Below are the code and all the weights of a small trained network. Each question names an input and a target symbol and asks about switching units off, where a switched-off unit gives its printed mean instead of its output.

import numpy as np


def w(rows, s, z=0):
    codes = np.array(rows[::2]) - 128.0
    scale = np.full(codes.shape[1], s)
    scale[-1] = z or s
    return codes * scale


def norm(h):
    return h / np.sqrt((h * h).mean(-1, keepdims=True) + 1e-5)


def f(y):
    return np.maximum(y, 0)


def softmax(a):
    e = np.exp(a - a.max(-1, keepdims=True))
    return e / e.sum(-1, keepdims=True)


def log_softmax(a):
    a = a - a.max(-1, keepdims=True)
    return a - np.log(np.exp(a).sum(-1, keepdims=True))


def net(x, mask):
    ids = ['ΓΔΦΩαβε'.index(c) for c in x.split()]
    T = len(ids)
    res = E[ids] + P[:T]
    u = 0
    for l in range(2):
        r = norm(res)
        for j in range(2):
            rows = slice(2 * j, 2 * j + 2)
            q, k, v = (r @ M[l][rows].T for M in (Q, K, V))
            z = softmax(np.where(np.tri(T) > 0, q @ k.T / 2**0.5, -1e9)) @ v
            o = O[l][rows]
            res = res + np.where(mask[u + j], z, o[:, -1]) @ o[:, :-1]
        u += 2
        y = f(norm(res) @ A[l][:, :-1].T + A[l][:, -1])
        res = res + np.where(mask[u : u + 4], y, B[l][:, -1]) @ B[l][:, :-1]
        u += 4
    return log_softmax(norm(res)[-1] @ U[:, :-1].T + U[:, -1])


Q, K, V, O, A, B = {}, {}, {}, {}, {}, {}
E = w([
[133,89,114,127,125],'Γ',
[48,196,29,160,171],'Δ',
[124,94,145,74,168],'Φ',
[99,106,198,65,33],'Ω',
[73,147,138,40,90],'α',
[149,81,212,58,210],'β',
[87,238,250,127,127],'ε',
],0.014)
P = w([
[48,116,167,117,76],'0',
[147,160,73,118,129],'1',
[54,165,250,90,135],'2',
[168,141,93,113,129],'3',
[52,165,232,86,140],'4',
[177,139,101,109,129],'5',
[46,177,231,86,132],'6',
],0.018)
Q[0] = w([
[191,54,111,108,173],'L0H1',
[58,231,168,4,92],'L0H1',
[122,167,150,200,222],'L0H2',
[19,46,200,97,146],'L0H2',
],0.039)
K[0] = w([
[175,147,54,100,181],'L0H1',
[2,27,146,82,97],'L0H1',
[101,143,121,204,158],'L0H2',
[22,51,152,112,85],'L0H2',
],0.044)
V[0] = w([
[103,168,105,32,190],'L0H1',
[208,142,106,133,119],'L0H1',
[103,67,137,181,56],'L0H2',
[89,195,138,253,92],'L0H2',
],0.031)
O[0] = w([
[128,99,152,139,229,213],'L0H1',
[105,55,133,82,102,4],'L0H1',
[187,108,159,214,126,158],'L0H2',
[89,97,129,196,4,42],'L0H2',
],0.022,0.021)
A[0] = w([
[170,78,173,105,137,206],'L0N1',
[110,154,188,140,75,8],'L0N2',
[108,2,79,197,170,142],'L0N3',
[31,115,209,140,162,157],'L0N4',
],0.034,0.0017)
B[0] = w([
[136,188,98,166,149,217],'L0N1',
[111,73,145,60,172,220],'L0N2',
[248,87,126,55,201,202],'L0N3',
[5,157,125,94,116,254],'L0N4',
],0.029,0.0088)
Q[1] = w([
[152,104,51,54,67],'L1H1',
[71,67,194,143,118],'L1H1',
[87,140,254,121,119],'L1H2',
[108,145,109,169,111],'L1H2',
],0.047)
K[1] = w([
[103,141,92,31,175],'L1H1',
[94,70,97,142,31],'L1H1',
[135,86,217,254,131],'L1H2',
[119,120,90,166,83],'L1H2',
],0.041)
V[1] = w([
[145,142,251,99,62],'L1H1',
[146,160,84,210,158],'L1H1',
[41,156,118,224,148],'L1H2',
[198,19,67,176,178],'L1H2',
],0.029)
O[1] = w([
[113,24,133,73,250,109],'L1H1',
[141,98,21,162,54,250],'L1H1',
[98,21,57,78,76,182],'L1H2',
[137,173,242,74,17,137],'L1H2',
],0.015,0.016)
A[1] = w([
[69,152,112,3,65,204],'L1N1',
[109,161,127,34,174,84],'L1N2',
[197,121,139,35,136,124],'L1N3',
[78,105,159,60,77,6],'L1N4',
],0.048,0.0015)
B[1] = w([
[3,160,185,177,77,176],'L1N1',
[174,82,95,84,65,252],'L1N2',
[170,81,139,218,195,203],'L1N3',
[123,202,144,48,115,157],'L1N4',
],0.046,0.029)
U = w([
[157,84,160,200,16,78],'Γ',
[103,172,214,112,117,254],'Δ',
[150,246,140,173,185,144],'Φ',
[111,95,221,183,212,200],'Ω',
[71,105,60,209,134,70],'α',
[187,177,86,66,73,88],'β',
[70,66,147,44,220,89],'ε',
],0.013,0.0069)

Each question gives the input, a string of symbols that net reads in full, and the target symbol t.
The units are the heads (2 rows each of Q, K, V and O) and the neurons (one row each of A and B). Each row of codes is followed by its name. A weight is (code - 128) times the scale printed after its matrix; where a second scale follows, it is the last column's (O, A, B and U).
mask holds one flag per unit, layer by layer, with each layer's heads first. A switched-off unit (its flag False) gives its mean, the last column of its rows in O or B, instead of its output. The means were averaged over made-up inputs and are rounded, as every weight is.
A unit's drop is (log p(t) with every unit on - log p(t) with that unit switched off) / (log p(t) with every unit on - log p(t) with every unit switched off).
The circuit of an input: a set's keep is (log p(t) with only the set's units on - log p(t) with every unit switched off) / (log p(t) with every unit on - log p(t) with every unit switched off). Starting from all 12 units, units are removed one at a time, each time the one whose removal leaves the highest keep (on an exact tie, the one counted first), for as long as the keep stays at least 0.8.
units of the circuit, in order: the units of the circuit, biggest drop first
top k neurons: the k neurons with the biggest drops, biggest first
k most important neurons of layer l: the k neurons of layer l with the biggest drops, biggest first
heads that matter: for each layer, one digit per head in row order, 1 if its drop is at least 0.15 and else 0, layers parted by /
input α Δ β, target α: heads that matter => 01 / 01
input Γ Δ Φ Ω, target Φ: units of the circuit, in order => [L1N2, L0H1, L0N4]
input β Ω Φ β Ω β α, target β: units of the circuit, in order => [L1N3, L0N2]
input Φ Γ α α Δ Γ Φ, target Φ: heads that matter => 00 / 10
input β Φ α Δ Ω, target β: heads that matter => 01 / 00
input ε α β Γ α ε Γ, target ε: heads that matter => 11 / 11
input Δ Φ Δ Ω ε, target Δ: most important neuron of layer 1 => [L1N4]
input ε Ω Δ Φ Γ, target ε: heads that matter => 01 / 11
input Δ Φ Γ, target Δ: top 2 neurons => [L0N2, L1N4]
input Φ α β ε Γ Δ, target α: units of the circuit, in order => [L0H2, L1H2]
input β β Δ Ω Γ β Φ, target β: top 2 neurons => [L1N3, L0N3]
input ε β Ω, target ε: heads that matter => 01 / 11
input Δ Γ Φ, target Δ: heads that matter => 01 / 00
input Γ Γ Ω Φ β β Φ, target Γ: units of the circuit, in order => [L0H2]
input α β Φ, target α: heads that matter => 11 / 01
input ε Φ α Δ ε ε, target Δ: 2 most important neurons of layer 0 => [L0N4, L0N3]
input α α β α Δ α Γ, target α: top 3 neurons => [L1N2, L1N3, L0N3]
input Φ β Γ β β β Δ, target Φ: heads that matter => 01 / 10
input Ω Ω α, target Ω: heads that matter => 11 / 10
input β ε β Γ Φ Φ Δ, target β: units of the circuit, in order => [L1N3]
input Δ α Γ β Φ α Ω, target Δ: heads that matter => 01 / 00
input β β Δ Ω, target Φ: heads that matter => 00 / 10
input Ω Φ Φ Ω Φ Γ Ω, target Ω: heads that matter => 11 / 10
input β α ε Φ Γ Γ, target Γ: 2 most important neurons of layer 1 => [L1N2, L1N3]
input Φ ε Δ, target Φ: 2 most important neurons of layer 1 => [L1N2, L1N3]
input α ε Δ Γ Ω, target α: top 2 neurons => [L1N2, L1N3]
